Rows, each followed by one of two labels for a hidden trait (new trait and labels in each part)
In the rows, 128 means zero.
[ 95 120 151 109 131 142 129 114 118 127 165 177 124 134 133 132 133 141
 127 139 158 136 125 199 105 132 175 135 100 128 134 132 148 145 135 107
 123 138 138 104 117 158 126 115 133 165 108 123 122 137 136 130 139 108
 128 141 123 139 108 125 136 126 151 121 108 118 129 129  90 131 132 116
 118 118 127  81 121 136 120 122] -> U
[ 79 131 127 131 128 128 127 125 141 129 115 123 133 124 123 125 122  95
 129 130 122 128 132 101 122 134 124 123 109 129 128 127 142 116 124 118
 123 117 137 131  95 113 135 109 127 131 128 125 126 129 139 124 117 104
 123 125 116 136 116 128 127 128 136 116 122 119 133 128 158 131 130 112
 126 132 126  83 116 145 120 133] -> U
[ 80 109 161 107 135 132 134 109 111 132 167 211 122 136 129 144 133 153
 127 141 176 132 126 235 103 131 182 132 107 128 136 131 142 153 134 101
 112 137 130  98 118 154 130 122 127 173 109 122 122 124 128 129 161  90
 126 145 126 149  95 128 138 123 159 108  92 121 128 134  81 128 136 108
 115 117 119  68 108 159 122 119] -> U
[128 144 125 115 130 132 120 125 136 138 141 141 129 129 129 105 128 114
 124 127 117 145 126 157 121 142 133 133 104 129 133 150 157 119 133 134
 129 135 142 119 129 134 119 112 135 131 118 126 139 151 133 127 104 116
 126 133 130 123 130 124 127 128 132 132 147 108 134 124 118 130 132 143
 127 130 144 131 146 112 129 125] -> U
[111 124 140 107 129 168 131 125 124 133 132 123 130 132 139 123 129 122
 123 130 134 128 130 165 115 142 115 137 118 132 129 138 145 121 129 130
 123 141 145 150 118 139 128 132 144 139 111 125 101 140 136 133 123 119
 126 131 117 120 123 125 133 130 131 117 121 120 133 120 134 132 131 158
 138 133 143 122 140 115 134 126] -> R
[ 93 141 135 118 133 125 132 122 131 140 140 146 131 128 121 126 127 108
 119 123 142 137 129 150 120 136 119 126 100 129 136 143 142 120 129 122
 121 122 123 119 128 113 128 117 127 132 117 125 137 129 125 115 140  99
 122 139 128 124 114 131 131 128 132  96 114 107 135 127 126 130 140 124
 129 131 138 109 117 149 128 125] -> U
[137 176 124  95 126 144 117 132 130 154 151 130 127 135 135  44 134 128
 110 122 119 174 118 234 119 150 144 138  75 131 137 163 171 127 147 153
 129 148 114 107 147 135 101 116 142 125 120 127 146 162 128 120  96 123
 127 133 145 113 134 121 127 130 124 114 176  90 141 122 100 127 142 184
 114 130 155 166 175  74 142 113] -> U
[114 119 144 106 133 177 131 121 118 136 135 145 130 133 142 130 129 135
 123 128 139 122 130 160 114 145 110 139 136 132 131 147 142 121 130 132
 124 146 154 156 123 135 126 138 149 145 108 124 106 138 133 130 130 126
 127 137 117 122 124 126 134 131 134 128 118 122 133 118 111 132 130 167
 149 133 143 124 143 112 144 126] -> R
[ 51 109 177 115 134 143 124 115 107 125 153 241 114 142 134  56 131 184
 148 167 177 136 123 255  92 133 255 133 123 130 120 109 149 185 140  92
  81 154 138  75  65 187 132 125 131 212 142 119  99  98 139 160 131  45
 124 114 115 211  71 117 131 113 200 130 128 142 120 144  70 119 120 116
  73 109  77   1 114 157 120 115] -> U
[108  34 121 176 143 111 121  93 161  89 115 182 137 110 116 255 110  64
 171 145 100  55 157   1 132 122 101 119 199 126 116 104 116  87  81  61
 134  94 244 175  26 112 181  83 112 148  90 128 116 132 158 151 121 100
 128 142  77 137 125 130 129 125 159 200  55 164 113 122 186 150  96   1
 172 127 107  16  49 203  85 173] -> U
[119 171 128 102 126 136 122 132 130 150 141 129 129 132 131  54 132 118
 112 122 128 164 120 214 118 146 141 133  76 130 137 154 163 126 144 152
 126 141 111 110 142 131 108 118 139 123 123 126 141 147 128 119 113 116
 124 129 139 120 123 124 127 130 128  99 161  93 140 126 114 127 144 173
 113 131 146 143 158  96 138 114] -> U

Part 2:
[134 163 176  98 103 126 127 143 121 130 152 134 116 139 124 121] -> j833
[108 141 166  95 108 114 190 136  97 153 106 130 121 129 133 120] -> J739
[153  97 131 157 118 145 210 127 130 143 145 126 133 140 168 130] -> j833
[131 103 209 100 155 139 105 118 124 147 137 125 117 141 112 121] -> j833
[117 133 159  90 115 141 134 138 118 113 104 113 136 130  98 126] -> j833
[153 168 139  75 145 146 199 130 105 111 120 120 121 127 156 117] -> j833
[131 121 147  59 128 117 150 118 128 114 164 129 116 127  80 137] -> J739
[120  96 125 126 170 114 154 128 143 182 141 150 127 128 154 123] -> J739
[153  95 153  44 167 146  98 133 141 122 124 150 128 118 109 130] -> j833
[132 120 130  89 213 117 143 123 104 167 119 152 131 117 100 123] -> j833
[150  56 172  97 149 137 150 130 125 180 156 131 141 118 143 135] -> j833
[105  80 201 120 137 115  73 122 103 124 154 167 128 114  68 138] -> j833
[107 118 159 128 175 114 138 120 138 159 156 154 110 130  96 121] -> J739
[115 156 170 134 139 118 146 144  99 182 129 149 110 145 101 126] -> j833
[135  53 187  98 162 103  74 121 103 200 138 148 127 133  27 139] -> J739
[132  44 212  11 168 126 108 147 111 168 114 128 109 119 134 126] -> j833
[126 109 195 129  93 105  69 111  87 133 135 148 127 138 145 136] -> J739
[109 114 170 144 177 128 103 124 107 183 127 120 117 116 158 120] -> J739
[122 176 153  64 130 155 192 146 136 122 143 126 134 123 111 130] -> j833
[151  61 120 113 123 148 141 147 140 187 139 114 134 142 162 133] -> J739
[127  56 183  74 173 127 172 149  93 144 145 140 133 143 136 131] -> j833
[117  71 159 106 130 139 159 126 147 147 129 147 130 123  85 121] -> j833
[125  82 144  43 204 141 197 111 140 123 132 148 131 119 164 128] -> j833
[139 138 157  44 203 146 119 145 106 185 140 121 125 140 117 118] -> J739
[111 124 140 131 219 114 129 132 107 110 137 126 116 127  86 127] -> j833
[133  90 191  45 203 109  97 109  75 132 175 160 125 115  52 131] -> J739
[115 141 227 113 202 136 194 109 128 131 117 140 100 146 137 118] -> J739
[140 100 160  32 210 142 127 109  96 142 162 139 119 141 151 122] -> J739
[131  57 165 101 178 148 171 115 120 120 107 114 126 121  82 117] -> j833
[104  35 217  90 230 114 168 125  96 148 120 141 119 148 110 127] -> j833
[152  65 150 131 114 144 220 117 152 142 139 124 114 123  94 130] -> J739
[130 142 164 150 169 116 110 132 129 184 107 117 125 141 160 131] -> j833
[119  88 118 124 194 125 146 139 116 119 138 131 121 127 181 132] -> j833
[112 108 129  64 145 125 141 146 128 158 121 133 126 113 129 123] -> J739
[108  89 162 140 142 107 133 137 102 165 117 148 138 138  87 127] -> j833
[126  73 131 155 126 136 132 136 145 147 120 119 120 129 104 119] -> J739
[108  77 194 114 164 143 185 122 106 115 159 150 130 141 131 128] -> J739
[123  55 174 121 137 117 102 146  75 148 174 141 131 113  49 124] -> j833
[110 109 150  96 189 145 187 146 136 160 144 122 116 145  79 123] -> j833
[143 160 148  61 159 132 192 147 147 151 117 111 135 129  89 128] -> j833
[147  86 145  49 161 129 155 132 106 125 112 150 132 117  96 131] -> J739
[124  64 171  63 200 136 111 114 112 173 121 125 119 118 154 127] -> J739
[110  81 150  53 174 113 139 107 119 142 152 146 121 116  95 131] -> j833
[149  72 156 103 182 135 105 124 126 102 158 145 114 122 157 131] -> J739
[117 149 129  39 175 141 171 136 140 110 149 153 132 130 116 133] -> J739
[127 158 194 136 228 119 110 140 112 133 110 154 120 138 134 119] -> j833
[129  30 165 119 193 121  83 142  97 194 143 158 123 115  95 137] -> j833
[111  82 122 124 173 149 158 112 148 149 137 119 127 132  93 122] -> J739
[126 164 165 123 167 124  97 108 105 179 154 147 118 138 151 124] -> J739
[151  61 141 114 170 141 135 128 142 148 154 111 127 120 118 132] -> J739
[138  83 193 119 123 126 111 128 117 121 139 118 119 134 110 119] -> j833
[123 119 155  11 123 110 137 119 134 136 156 138 114 141 138 127] -> J739
[134 130 198 108 154 130 156 111 118 180 154 137 112 132 100 134] -> j833
[138 101 192  28 197 111 139 145  87 118 132 132 120 134  92 127] -> j833
